Below are the code and all the weights of a small trained network. Each question names an input and a target symbol and asks about switching units off, where a switched-off unit gives its printed mean instead of its output.

import numpy as np


def w(rows, s, z=0):
    codes = np.array(rows[::2]) - 128.0
    scale = np.full(codes.shape[1], s)
    scale[-1] = z or s
    return codes * scale


def f(y):
    return y / 2 * (1 + np.tanh(0.7978845608 * (y + 0.044715 * y**3)))


def softmax(a):
    e = np.exp(a - a.max(-1, keepdims=True))
    return e / e.sum(-1, keepdims=True)


def log_softmax(a):
    a = a - a.max(-1, keepdims=True)
    return a - np.log(np.exp(a).sum(-1, keepdims=True))


def net(x, mask):
    ids = ['βδεηθλπτ'.index(c) for c in x.split()]
    T = len(ids)
    res = E[ids] + P[:T]
    r = res
    for j in range(3):
        rows = slice(4 * j, 4 * j + 4)
        q, k, v = (r @ M[0][rows].T for M in (Q, K, V))
        z = softmax(np.where(np.tri(T) > 0, q @ k.T / 4**0.5, -1e9)) @ v
        o = O[0][rows]
        res = res + np.where(mask[j], z, o[:, -1]) @ o[:, :-1]
    y = f(res @ A[0][:, :-1].T + A[0][:, -1])
    res = res + np.where(mask[3:7], y, B[0][:, -1]) @ B[0][:, :-1]
    return log_softmax(res[-1] @ U[:, :-1].T + U[:, -1])


Q, K, V, O, A, B = {}, {}, {}, {}, {}, {}
E = w([
[118,153,109,182,95],'β',
[141,147,122,125,76],'δ',
[149,209,96,130,128],'ε',
[148,136,149,186,159],'η',
[202,127,139,93,190],'θ',
[90,204,181,153,201],'λ',
[162,137,85,157,208],'π',
[134,151,141,250,163],'τ',
],0.024)
P = w([
[121,157,195,52,85],'0',
[157,136,142,89,89],'1',
[182,132,99,122,81],'2',
[197,157,119,136,120],'3',
[219,178,114,156,142],'4',
[238,184,92,171,151],'5',
[245,200,125,209,212],'6',
[255,196,80,202,209],'7',
[249,196,48,188,224],'8',
],0.006)
Q[0] = w([
[143,158,92,202,127],'h1',
[128,119,193,130,111],'h1',
[216,170,130,214,129],'h1',
[106,33,106,75,137],'h1',
[95,120,131,105,146],'h2',
[108,9,157,90,47],'h2',
[152,173,66,160,127],'h2',
[114,94,139,135,146],'h2',
[114,185,155,108,169],'h3',
[93,99,128,106,152],'h3',
[67,118,140,33,133],'h3',
[79,75,94,112,122],'h3',
],0.012)
K[0] = w([
[175,163,28,142,144],'h1',
[170,135,212,104,113],'h1',
[231,205,128,108,186],'h1',
[91,90,182,174,115],'h1',
[207,28,107,147,62],'h2',
[113,63,144,37,59],'h2',
[159,163,18,149,212],'h2',
[61,90,107,161,2],'h2',
[81,200,117,110,154],'h3',
[45,95,83,91,148],'h3',
[58,100,146,48,64],'h3',
[155,120,158,11,60],'h3',
],0.0086)
V[0] = w([
[154,167,190,195,53],'h1',
[73,132,64,124,127],'h1',
[38,19,188,171,137],'h1',
[216,112,168,109,114],'h1',
[162,172,133,63,60],'h2',
[119,101,91,185,66],'h2',
[156,93,64,60,125],'h2',
[113,81,193,114,59],'h2',
[2,171,82,117,147],'h3',
[123,84,137,205,102],'h3',
[101,180,52,162,112],'h3',
[99,54,145,118,214],'h3',
],0.0098)
O[0] = w([
[157,250,75,188,164,187],'h1',
[184,162,215,171,100,88],'h1',
[41,183,143,168,222,1],'h1',
[93,119,16,3,166,158],'h1',
[149,155,112,57,166,44],'h2',
[135,242,36,165,39,113],'h2',
[198,158,163,117,188,2],'h2',
[97,206,51,126,187,19],'h2',
[121,100,246,146,73,74],'h3',
[28,130,41,199,123,195],'h3',
[28,82,185,78,81,170],'h3',
[177,126,117,228,73,109],'h3',
],0.0065,0.01)
A[0] = w([
[107,135,66,206,230,177],'n1',
[182,1,64,5,239,4],'n2',
[241,95,104,173,130,92],'n3',
[115,155,170,191,125,102],'n4',
],0.0056,0.0018)
B[0] = w([
[100,44,34,165,217,254],'n1',
[89,158,164,105,1,197],'n2',
[68,197,94,184,182,230],'n3',
[203,100,66,116,134,178],'n4',
],0.0076,0.0049)
U = w([
[76,200,183,164,81,130],'β',
[129,137,93,98,149,255],'δ',
[101,81,105,71,76,97],'ε',
[198,143,70,138,109,146],'η',
[106,141,94,78,79,83],'θ',
[151,67,174,150,80,239],'λ',
[255,121,140,169,48,59],'π',
[40,163,136,172,36,15],'τ',
],0.0084,0.0032)

Each question gives the input, a string of symbols that net reads in full, and the target symbol t.
The units are the heads (4 rows each of Q, K, V and O) and the neurons (one row each of A and B). Each row of codes is followed by its name. A weight is (code - 128) times the scale printed after its matrix; where a second scale follows, it is the last column's (O, A, B and U).
mask holds one flag per unit, heads first, then neurons. A switched-off unit (its flag False) gives its mean, the last column of its rows in O or B, instead of its output. The means were averaged over made-up inputs and are rounded, as every weight is.
A unit's drop is (log p(t) with every unit on - log p(t) with that unit switched off) / (log p(t) with every unit on - log p(t) with every unit switched off).
The circuit of an input: a set's keep is (log p(t) with only the set's units on - log p(t) with every unit switched off) / (log p(t) with every unit on - log p(t) with every unit switched off). Starting from all 7 units, units are removed one at a time, each time the one whose removal leaves the highest keep (on an exact tie, the one counted first), for as long as the keep stays at least 0.8.
circuit, biggest first: the units of the circuit, biggest drop first
which heads matter: for each layer, one digit per head in row order, 1 if its drop is at least 0.15 and else 0, layers parted by /
drop of u: that unit's drop, to one decimal
input ε θ η η β θ β η π, target π: circuit, biggest first : (h2)
input η ε η δ π η ε, target π: which heads matter : 110
input δ η π δ, target π: circuit, biggest first : (h2; h3)
input π θ β η π π, target π: circuit, biggest first : (h2; h3)
input β η τ π β, target λ: circuit, biggest first : (h1; h2)
input δ ε β τ η ε, target π: which heads matter : 100
input δ η β ε π λ δ, target λ: which heads matter : 010
input λ η η δ η ε λ λ, target π: which heads matter : 101
input η η β π, target λ: which heads matter : 110
input η π δ η η λ β, target λ: circuit, biggest first : (h2; h1)
input λ θ λ η λ δ β β, target ε: circuit, biggest first : (h1; h2)
input η β θ, target θ: circuit, biggest first : (n2; h1; h2)
input π η τ η ε β λ, target π: circuit, biggest first : (h1; h3)
input β η δ β η θ δ β, target ε: which heads matter : 100
input η η η β η β η π η, target λ: circuit, biggest first : (h1)
input η θ β β η, target ε: which heads matter : 100
input δ η τ τ η π λ, target λ: drop of h1 : 0.3
input η η θ δ λ η τ δ η, target ε: drop of h1 : 0.8
input τ β θ π η η δ τ τ, target τ: drop of h2 : 0.9
input η η η η β θ η η θ, target ε: drop of h1 : 1.0
